Input:
array([[152, 124, 112, 133, 125, 129],
       [119, 139, 134, 113, 109, 107],
       [113, 111, 107, 135, 135, 150]])
Output: 139

Input: array([146, 149, 155, 156, 158])
Output: 155

Input:
array([[144, 148, 145, 145, 136],
       [147, 144, 119, 153, 144],
       [104, 115, 120, 113, 110]])
Output: 147

Input: array([112, 146, 153, 119, 135, 114])
Output: 135

Input: array([123, 129, 125, 107])
Output: 123

Input: array([140, 153, 148, 151, 148, 154, 143])
Output: 151
---
[[102 121 128 152 111 150]
 [150 120 115 145 140 152]
 [113 121 112 157 111 123]] -> 121

[[129 122 105 116]
 [142 130 155 120]
 [134 121 148 155]] -> 122

[[103 128 129 125 129 126]
 [155 130 129 128 127 131]
 [134 128 130 127 128 129]] -> 128

[[117 142 136 104 129]
 [139 136 124 131 136]
 [123 114 138 120 139]] -> 142

[[137 114 130 120 130]
 [130 124 140 128 125]
 [145 134 128 113  99]] -> 114

[[123 135 105 133]
 [126 139 106 125]
 [119 119 120 148]] -> 135
---
[[131 122 124 133 127 132 130 104 129 124 124 133 145 128 128]
 [127 126 126 124 130 133 128 134 117 121 129 127 129 123 128]
 [122 135 132 129 125 129 127 132 138 127 133 127 122 121 127]
 [135 129 135 128 127 125 126 130 134 123 125 133 132 129 127]
 [126 129 121 130 129 128 129 123 145 126 129 119 135 124 132]
 [132 128 127 127 127 128 127 116 136 126 129 129 129 122 133]
 [134 119 125 123 128 126 127 122 135 127 130 124 125 128 126]
 [130 123 122 127 126 127 130 122 155 128 124 135 135 126 129]]
126

[[131 128 132 130 127 127 129 129 128 124 127 132 131 131 127]
 [129 126 128 128 128 125 127 131 133 128 126 127 131 128 132]
 [129 130 128 128 131 131 128 131 129 128 127 130 127 130 126]
 [132 125 124 128 129 124 129 129 133 127 122 124 131 133 138]
 [128 128 126 131 129 132 129 130 129 127 126 130 131 123 128]
 [131 131 129 133 132 128 128 133 127 122 124 129 127 120 129]
 [127 127 127 126 128 128 129 128 128 130 128 128 128 127 130]
 [126 127 127 128 134 126 127 128 127 126 128 128 128 128 129]
 [122 125 127 124 126 129 143 131 132 134 101 139 113 130 109]
 [128 132 125 139 130 127 132 135 131 134 132 123 132 124 125]
 [128 130 133 126 127 128 127 126 124 125 117 129 124 124 127]]
125

[[124 122 130 126 133 126 103 128 131 125 123 131]
 [134 125 132 138 122 140 136 132 136 130 128 124]
 [126 125 126 131 124 128 137 125 131 132 127 125]
 [123 126 122 131 121 129 144 122 131 135 128 125]
 [130 129 126 120 131 119 114 126 129 131 124 133]
 [134 126 122 125 131 114 119 117 124 128 122 137]
 [134 128 140 139 134 145 130 140 126 111 130 130]]
137

[[132 130 148 125 107 116]
 [112 128 133 116 112  98]
 [132 113 119 126 120 135]
 [142 124 132 137 120 139]
 [131 112 118 123 118 134]
 [135 129 139 128 120 127]
 [135 138 138 135 136 134]]
127

[[118 141 128 121 140 142 116 129 115 141 147 138]
 [122 110 115 126 113 111 125 122 120 111 127 113]
 [119 142 128 122 139 144 116 129 115 141 146 137]
 [120 142 128 123 139 145 118 128 120 141 143 138]
 [119 142 128 122 139 143 116 129 115 141 146 137]
 [119 142 128 122 139 144 117 129 114 141 146 137]
 [122 119 123 121 124 118 122 124 116 121 136 123]
 [121 110 115 126 114 112 125 122 120 112 128 113]
 [131 123 128 132 126 122 132 128 150 125 114 126]
 [122 111 116 126 113 112 125 122 120 111 128 113]
 [122 111 116 126 113 111 125 122 120 111 128 113]]
113

[[131 123 135 123 123 149 131 123 129 120 131 125 144]
 [108 121 139 133 132 133 120 125 120 128 116 131 126]
 [139 134 141 117 129 124 119 128 127 139 125 136 113]
 [140 127 132 127 132 114 134 122 116 142 123 118 123]
 [129 134 153 124 130 127 119 127 125 128 132 131 116]
 [136 127 131 134 141 133 135 123 135 125 144 112 131]
 [120 128 118 129 116 136 132 122 115 120 118 126 141]
 [138 133 124 125 133 116 125 122 118 144 115 127 124]
 [132 130 126 132 145 144 126 122 141 125 138 120 131]
 [120 145 131 136 140 129 112 121 130 120 131 128 126]]
131

[[128 128 128 128 128 128 128]
 [130 143 119 126 137 109 115]
 [128 137 117 129 138 111 118]
 [127 137 117 129 138 111 118]
 [131 147 122 123 136 106 115]
 [131 147 122 124 135 106 115]]
115

[[141 122 137 153 116 147 144 147 147]
 [145 114 125 123 126 126 108 129 114]
 [122 134 126 130 129 147 150 151 136]
 [145 109 135 142 111 143 121 139 124]
 [125 135 137 139 152 144 148 151 129]
 [122 143 140 140 126 124 110 113 151]
 [145 122 144 123 124 130 105 124 111]]
151

[[107 125 136 124 140 119 124 131 125]
 [137 135 126 125 127 138 113 140 125]
 [106 125 124 128 126 132 137 114 129]
 [125 135 125 123 129 138 110 138 123]
 [106 122 132 128 136 120 136 118 129]
 [138 133 130 126 127 130 118 142 125]]
129
---
[[128 108 119 120]
 [153 141 152 111]
 [152 140 153 112]] → 111

[[107 117 136 105 123 130 143]
 [138 107 115 138 104 105 116]] → 143

[[123 135 134 140 141]
 [109 134 149 151 152]] → 141

[[106 105 112 103]
 [117 120 105 127]] → 103

[[110 139 125 115 132 132]
 [109 129 114 105 130 138]] → 132

[[136 137 148 123 102 133]
 [126 129 124 125 141 126]] → 133

[[137 118 148 128 122]
 [146 128 128 149 122]
 [135 122 140 128 117]] → 122
---
118  113  134  123  155 Out: 134, 155

130  143   99  133  138  127  134 Out: 133, 143

116  115  143  119  103 Out: 143, 143

149  131  134  125  141
150  137  135  122  131
126  145  142  121  130
Out: 135, 150

107  157   99  123  100 Out: 99, 157

105  151  125  120  114 Out: 125, 151
---
[[108 146 117 153 154 130 147 158 156 109 133 143 109 136 155 108]
 [151 110 141 147 115 137 105 119 128 149 123 107 108 113 109 130]
 [133 126 111 148 152 134 118 143 135 136 118 124 101 123 141 156]
 [137 138 148 121 104 149 100 114 111 129 122 115 155 119 101 129]
 [140 148 156 152 111 112 124 114 127 126 152 112 133 107 130 138]
 [101 100 101 138 131 105 154 121 126 129 119 153 131 140 120 110]
 [116 100 145 143 127 156 129 120 111 102 128 127 138 130 155 131]
 [104 107 136 127 137 118 142 146 144 153 131 120 147 132 104 124]] | 110

[[130 130 134 121 124 133 124]
 [130 128 132 123 125 133 125]
 [105 110 112 114 138 141 138]
 [109 111 113 116 136 140 136]
 [131 130 121 135 123 122 124]
 [130 130 133 122 125 133 125]] | 136

[[128 127 134 128 109 141 117 141 133 109]
 [122 135 113 128 120 149 124 129 142 117]
 [125 121 113 131 122 152 124 120 143 122]
 [133 120 146 131 116 136 118 131 128 109]
 [133 120 121 130 121 152 120 120 135 115]
 [122 136 127 128 109 144 119 130 143 115]
 [125 142 140 124 113 114 119 147 128 122]
 [123 141 145 124 113 114 119 147 128 119]] | 115

[[101 108 105 110 104 116 104 113 151 101 136 104 134 145]
 [103 116 121 135 102 144 113 112 128 131 148 113 153 113]
 [148 154 142 154 133 146 143 115 100 139 130 146 147 125]
 [106 122 115 124 106 147 112 113 132 121 151 113 144 115]
 [142 106 148 146 126 106 112 131 100 127 110 146 104 108]
 [150 138 152 134 142 117 140 141 101 143 109 150 109 113]] | 115

[[127 128 128 129 129 129]
 [128 128 128 128 127 128]
 [129 127 128 128 130 128]
 [128 127 129 127 128 129]
 [129 127 129 128 128 128]
 [126 128 126 130 125 135]
 [121 149 122 115 137 154]
 [128 129 128 128 129 129]
 [127 128 128 128 128 128]
 [128 128 128 129 128 128]] | 129

[[142 117 143 112 143 143 142 143 142 143 103 117 111 109]
 [128 110 130 110 130 130 129 129 129 130 106 110 109 117]
 [111 120 113 123 113 112 111 112 112 112 134 120 124 142]
 [120 119 122 120 121 121 120 120 120 121 119 119 120 127]
 [137 115 139 113 139 138 138 138 138 139 105 115 112 112]
 [127 119 129 116 129 128 127 128 128 128 120 119 116 124]
 [130 110 134 106 134 132 130 132 131 132 108 110 106 122]
 [116 137 111 145 112 113 115 114 115 114 136 137 146 126]] | 124

[[138 136 140 139 139 140 145 137 126 113 128 129 120 134 133]
 [120 131 120 125 120 114 120 128 131 140 125 124 132 125 121]
 [119 130 119 124 119 114 119 127 131 141 124 124 132 125 121]
 [112 113 107 108 107 122 113 113 132 142 121 123 132 125 128]
 [116 109 110 109 110 134 121 111 131 133 121 124 127 128 135]
 [118 110 113 110 112 137 123 112 130 130 121 125 126 128 136]
 [113 109 107 106 107 128 116 110 132 138 120 123 130 126 132]
 [125 138 127 132 126 114 125 134 130 136 126 125 131 126 120]] | 136
